Below is a small trained network, with its code and all its weights. Each question gives an input and a class and asks what happens when units are switched off, that is, made to give their printed mean instead of their output.

import numpy as np


def w(rows, s, z=0):
    codes = np.array(rows[::2]) - 128.0
    scale = np.full(codes.shape[1], s)
    scale[-1] = z or s
    return codes * scale


def f(y):
    return np.maximum(y, 0)


def log_softmax(a):
    a = a - a.max(-1, keepdims=True)
    return a - np.log(np.exp(a).sum(-1, keepdims=True))


def net(x, mask):
    res = np.array(x, float).reshape(1, 4) / 4 @ E
    y = f(res @ A[0][:, :-1].T + A[0][:, -1])
    res = res + np.where(mask, y, B[0][:, -1]) @ B[0][:, :-1]
    return log_softmax(res[-1] @ U[:, :-1].T + U[:, -1])


A, B = {}, {}
E = w([
[246,152,115,144,75,136,2,208,44],'x0',
[132,215,160,114,78,243,198,179,152],'x1',
[20,139,140,84,27,98,11,119,193],'x2',
[148,125,249,108,95,54,162,170,58],'x3',
],0.0097)
A[0] = w([
[48,120,93,125,139,146,152,85,174,80],'N1',
[154,170,132,88,62,175,136,109,160,71],'N2',
[58,111,254,71,60,45,175,172,41,9],'N3',
[158,95,138,87,176,9,82,68,153,58],'N4',
[105,114,58,103,110,153,81,150,208,124],'N5',
[19,106,149,79,117,58,249,106,198,42],'N6',
[170,162,49,176,30,109,52,189,102,127],'N7',
[180,178,205,102,59,192,194,181,242,24],'N8',
[82,107,217,58,83,133,39,140,191,3],'N9',
[72,84,176,44,106,199,52,143,147,138],'N10',
],0.0086,0.0025)
B[0] = w([
[103,169,156,56,166,106,82,138,126,208],'N1',
[53,163,68,178,112,74,129,105,179,177],'N2',
[20,107,121,168,192,219,66,92,75,226],'N3',
[145,99,66,182,60,87,64,172,203,203],'N4',
[110,52,128,103,183,190,85,187,173,198],'N5',
[169,185,180,53,102,97,134,125,116,253],'N6',
[109,241,173,117,141,85,142,116,1,224],'N7',
[81,66,85,183,76,42,115,131,193,226],'N8',
[238,52,196,159,154,151,201,214,178,211],'N9',
[128,99,212,128,146,148,153,205,140,200],'N10',
],0.0091,0.013)
U = w([
[148,208,168,34,80,69,114,124,93,38],'0',
[119,96,74,172,29,30,97,129,176,39],'1',
[87,111,102,107,176,247,86,108,115,252],'2',
[232,74,157,136,175,148,213,166,145,164],'3',
],0.012,0.0038)

Each question gives the input, the list of numbers given to net, and the class t.
The units are the neurons (one row each of A and B). Each row of codes is followed by its name. A weight is (code - 128) times the scale printed after its matrix; where a second scale follows, it is the last column's (A, B and U).
mask holds one flag per neuron, in row order. A switched-off neuron (its flag False) gives its mean, the last column of its row in B, instead of its output. The means were averaged over made-up inputs and are rounded, as every weight is.
A unit's drop is (log p(t) with every unit on - log p(t) with that unit switched off) / (log p(t) with every unit on - log p(t) with every unit switched off).
The circuit of an input: a set's keep is (log p(t) with only the set's units on - log p(t) with every unit switched off) / (log p(t) with every unit on - log p(t) with every unit switched off). Starting from all 10 units, units are removed one at a time, each time the one whose removal leaves the highest keep (on an exact tie, the one counted first), for as long as the keep stays at least 0.8.
circuit, biggest first: the units of the circuit, biggest drop first
unit that matters most: the unit with the biggest drop
top k neurons: the k neurons with the biggest drops, biggest first
drop of u: that unit's drop, to one decimal
input [-4,2,5,0], class 3: top 2 neurons -> [N9; N7]
input [-3,6,8,-1], class 3: circuit, biggest first -> [N9]
input [-7,3,6,8], class 2: top 2 neurons -> [N3; N7]
input [-7,5,-6,1], class 0: top 2 neurons -> [N6; N9]
input [-1,-4,2,7], class 2: top 2 neurons -> [N3; N8]
input [2,3,8,6], class 3: top 2 neurons -> [N9; N10]
input [3,8,4,-7], class 1: top 2 neurons -> [N8; N2]
input [2,5,3,-4], class 1: top 2 neurons -> [N3; N8]
input [-4,-5,-2,5], class 1: top 3 neurons -> [N4; N7; N5]
input [1,2,4,-3], class 3: top 2 neurons -> [N3; N9]
input [7,-6,-3,-2], class 0: top 2 neurons -> [N7; N8]
input [1,1,-2,3], class 2: top 2 neurons -> [N9; N6]
input [8,7,-5,-4], class 0: top 2 neurons -> [N7; N4]
input [1,-1,6,-6], class 2: top 2 neurons -> [N5; N6]
input [0,-3,7,-8], class 2: circuit, biggest first -> [N5]
input [-5,1,6,-5], class 3: circuit, biggest first -> [N9; N10]
input [4,7,2,-5], class 1: top 2 neurons -> [N8; N3]
input [-4,6,-3,-2], class 1: top 2 neurons -> [N8; N7]
input [-4,-1,8,2], class 3: drop of N5 -> 0.0
input [-6,4,3,7], class 2: drop of N7 -> 0.5
input [-8,-6,-3,-4], class 0: unit that matters most -> N6
input [-3,-7,-6,7], class 1: drop of N5 -> 0.2
input [1,3,-7,8], class 2: drop of N3 -> 0.6
